The symbols move the nodes like this.
q742: ^>q235, *>q84, %>q307, +>q665, §>q128, !>q215
q468: ^>q744, *>q234, %>q790, +>q889, §>q479, !>q476
q348: ^>q673, *>q447, %>q387, +>q661, §>q434, !>q702
q990: ^>q642, *>q702, %>q144, +>q683, §>q387, !>q222
q434: ^>q348, *>q790, %>q683, +>q447, §>q661, !>q673
q215: ^>q444, *>q128, %>q885, +>q742, §>q235, !>q307
q504: ^>q144, *>q990, %>q723, +>q642, §>q222, !>q657
q444: ^>q307, *>q742, %>q956, +>q235, §>q215, !>q909
q482: ^>q84, *>q657, %>q742, +>q384, §>q723, !>q665
q661: ^>q434, *>q975, %>q702, +>q790, §>q447, !>q348
q476: ^>q975, *>q479, %>q661, +>q468, §>q744, !>q790
q307: ^>q909, *>q235, %>q112, +>q215, §>q444, !>q885
q744: ^>q476, *>q889, %>q447, +>q479, §>q468, !>q975
q479: ^>q468, *>q268, %>q975, +>q234, §>q889, !>q744
q975: ^>q790, *>q468, %>q434, +>q744, §>q476, !>q447
q889: ^>q479, *>q829, %>q476, +>q268, §>q234, !>q468
q683: ^>q387, *>q348, %>q222, +>q673, §>q702, !>q990
q868: ^>q459, *>q885, %>q43, +>q956, §>q112, !>q776
q640: ^>q43, *>q868, %>q268, +>q459, §>q776, !>q56
q234: ^>q889, *>q56, %>q744, +>q829, §>q268, !>q479
q84: ^>q665, *>q384, %>q235, +>q723, §>q482, !>q128
q673: ^>q702, *>q661, %>q990, +>q434, §>q348, !>q683
q387: ^>q990, *>q673, %>q504, +>q702, §>q683, !>q642
q885: ^>q956, *>q444, %>q459, +>q307, §>q909, !>q112
q447: ^>q661, *>q476, %>q673, +>q975, §>q790, !>q434
q268: ^>q234, *>q43, %>q468, +>q56, §>q829, !>q889
q235: ^>q215, *>q665, %>q909, +>q128, §>q742, !>q444
q459: ^>q776, *>q956, %>q56, +>q112, §>q868, !>q640
q956: ^>q112, *>q307, %>q776, +>q909, §>q885, !>q868
q665: ^>q128, *>q723, %>q215, +>q482, §>q84, !>q742
q384: ^>q723, *>q504, %>q665, +>q144, §>q657, !>q482
q829: ^>q268, *>q640, %>q479, +>q43, §>q56, !>q234
q702: ^>q683, *>q434, %>q642, +>q348, §>q673, !>q387
q112: ^>q868, *>q909, %>q640, +>q885, §>q956, !>q459
q790: ^>q447, *>q744, %>q348, +>q476, §>q975, !>q661
q909: ^>q885, *>q215, %>q868, +>q444, §>q307, !>q956
q128: ^>q742, *>q482, %>q444, +>q84, §>q665, !>q235
q657: ^>q384, *>q222, %>q84, +>q504, §>q144, !>q723
q642: ^>q222, *>q683, %>q657, +>q387, §>q990, !>q504
q776: ^>q640, *>q112, %>q829, +>q868, §>q459, !>q43
q56: ^>q829, *>q776, %>q889, +>q640, §>q43, !>q268
q144: ^>q657, *>q642, %>q482, +>q222, §>q504, !>q384
q723: ^>q482, *>q144, %>q128, +>q657, §>q384, !>q84
q222: ^>q504, *>q387, %>q384, +>q990, §>q642, !>q144
q43: ^>q56, *>q459, %>q234, +>q776, §>q640, !>q829

Name the node of each row.
1.0	1.6	0.0	-3.2	0.4	1.3	-1.8	-4.0	2.2	-3.3	-2.1	0.1	-1.0	2.9 -> q742
-1.8	3.6	-2.3	0.7	2.8	0.1	-1.4	-3.1	3.2	-1.3	0.1	2.6	-2.6	-1.8 -> q112
-2.0	2.3	-3.4	1.0	2.8	-0.4	-0.5	-1.1	1.3	0.8	-0.8	0.7	-4.7	-2.1 -> q776
-2.1	3.7	-2.9	0.7	2.2	1.3	-0.9	-3.0	1.8	-2.7	-1.2	3.0	-1.6	0.3 -> q885
-0.8	2.6	-2.8	-1.5	1.1	1.5	-1.3	-2.7	0.3	-3.9	-3.0	-0.1	-2.5	2.2 -> q444
0.5	-1.1	-0.7	2.2	-0.4	-1.3	0.8	5.8	-1.9	2.0	2.7	-0.1	-1.2	-2.3 -> q744
-1.9	3.4	-2.7	0.2	2.8	1.1	-0.8	-3.1	1.0	-2.8	-0.8	2.9	-1.3	0.6 -> q885
-2.5	2.2	-4.1	2.1	3.1	-0.3	0.9	0.0	0.3	1.3	-0.1	1.6	-4.2	-2.2 -> q640
-2.3	1.1	-3.3	2.4	3.9	-0.8	0.0	0.9	0.4	1.9	2.5	2.0	-1.5	-3.3 -> q829
-1.0	1.0	-1.3	1.5	3.0	-1.1	-0.4	1.1	1.7	2.6	3.6	2.1	-1.9	-4.0 -> q234
-2.2	1.8	-4.0	1.7	3.2	-0.8	0.6	0.3	0.7	1.4	-0.2	0.5	-4.6	-2.3 -> q640
1.4	-2.8	4.2	-0.6	-2.5	0.0	0.7	-0.6	-0.5	1.6	-0.3	-1.7	5.0	1.8 -> q642

In each set, the symbols that take the first to the second take the third to the fourth, perhaps in another order. Give the fourth.
Answer with the node's name.
0.6	0.8	0.2	-3.0	1.4	2.3	-1.3	-3.7	0.9	-3.2	-1.5	0.4	1.8	4.0
to 0.2	-0.6	0.3	-2.4	-0.3	2.0	-0.1	-2.7	-2.0	-0.9	-2.3	-1.2	2.6	5.3
as -2.7	1.4	-3.7	2.5	3.8	-0.5	0.7	0.7	-0.2	1.5	2.0	2.1	-2.6	-2.3
to q640

1.4	-3.5	3.4	0.4	-3.9	-0.7	1.4	2.2	-2.4	1.0	-0.6	-2.5	2.3	0.2
to 1.7	-2.8	4.4	-2.0	-2.4	0.4	0.0	-2.0	0.2	1.8	-1.6	-3.0	2.5	1.8
as -2.5	1.4	-3.6	2.2	3.7	-0.5	0.5	0.8	0.7	2.1	3.0	2.6	-1.3	-2.2
to q744

1.3	-2.7	3.9	-2.1	-2.5	0.3	0.4	-1.9	0.1	1.4	-1.5	-2.8	3.0	1.9
to 0.9	-1.5	0.2	-2.9	-0.6	1.4	0.6	-1.7	-2.6	-0.2	-3.2	-2.9	1.2	4.5
as -1.0	3.0	-3.4	-0.7	1.1	1.5	-0.6	-2.3	0.2	-3.7	-3.2	1.4	-2.1	2.1
to q112

1.5	-1.7	3.8	1.0	-3.1	-1.4	-0.1	3.0	0.5	0.3	2.8	0.3	3.0	-1.9
to 1.9	-2.7	4.4	0.6	-4.1	-1.1	0.5	3.3	-0.1	0.6	0.6	-1.5	1.6	-1.5
as -2.2	2.2	-2.8	0.9	2.8	-0.3	-1.0	-1.8	2.7	0.1	-0.7	1.5	-4.6	-2.3
to q640

-1.8	2.6	-2.8	0.8	2.7	-0.3	-0.6	-1.6	2.8	0.6	-0.4	1.1	-4.9	-2.4
to -1.4	3.4	-2.3	0.7	2.5	-0.3	-1.8	-3.2	2.9	-1.1	-0.3	2.5	-2.4	-1.2
as -2.1	2.6	-3.5	-0.2	2.4	1.5	-1.2	-2.7	0.4	-3.4	-2.0	2.8	-1.7	1.6
to q444

1.4	-2.3	4.2	-0.9	-2.9	-0.2	0.7	-0.6	-0.8	2.0	-0.3	-1.8	4.7	1.7
to 0.9	-3.0	2.9	0.4	-3.2	-0.4	1.8	2.2	-2.4	1.0	-0.7	-1.8	3.2	0.4
as -0.1	-1.0	-0.5	1.6	0.6	-1.9	0.5	4.9	-0.2	1.8	3.4	-0.6	-2.8	-3.6
to q234

-1.3	3.7	-2.5	0.6	2.5	0.7	-1.3	-3.3	2.6	-2.2	-0.2	2.8	-1.8	-0.4
to -2.6	2.2	-3.4	1.6	2.6	-0.7	0.0	-0.6	1.6	1.0	-0.6	0.6	-5.4	-2.6
as -1.1	0.7	-1.5	1.7	3.3	-1.4	-0.5	1.7	1.4	2.7	3.8	1.9	-2.1	-3.9
to q744

-2.3	1.5	-3.2	2.1	3.8	-0.6	0.6	0.4	0.6	2.3	3.0	2.3	-1.6	-2.3
to -2.8	1.2	-3.8	2.5	3.1	-0.7	0.6	0.5	-0.3	1.7	1.5	2.2	-2.5	-2.0
as -1.4	0.8	-2.7	1.6	3.6	-1.2	0.0	1.0	0.7	2.4	3.6	2.1	-2.0	-3.3
to q829

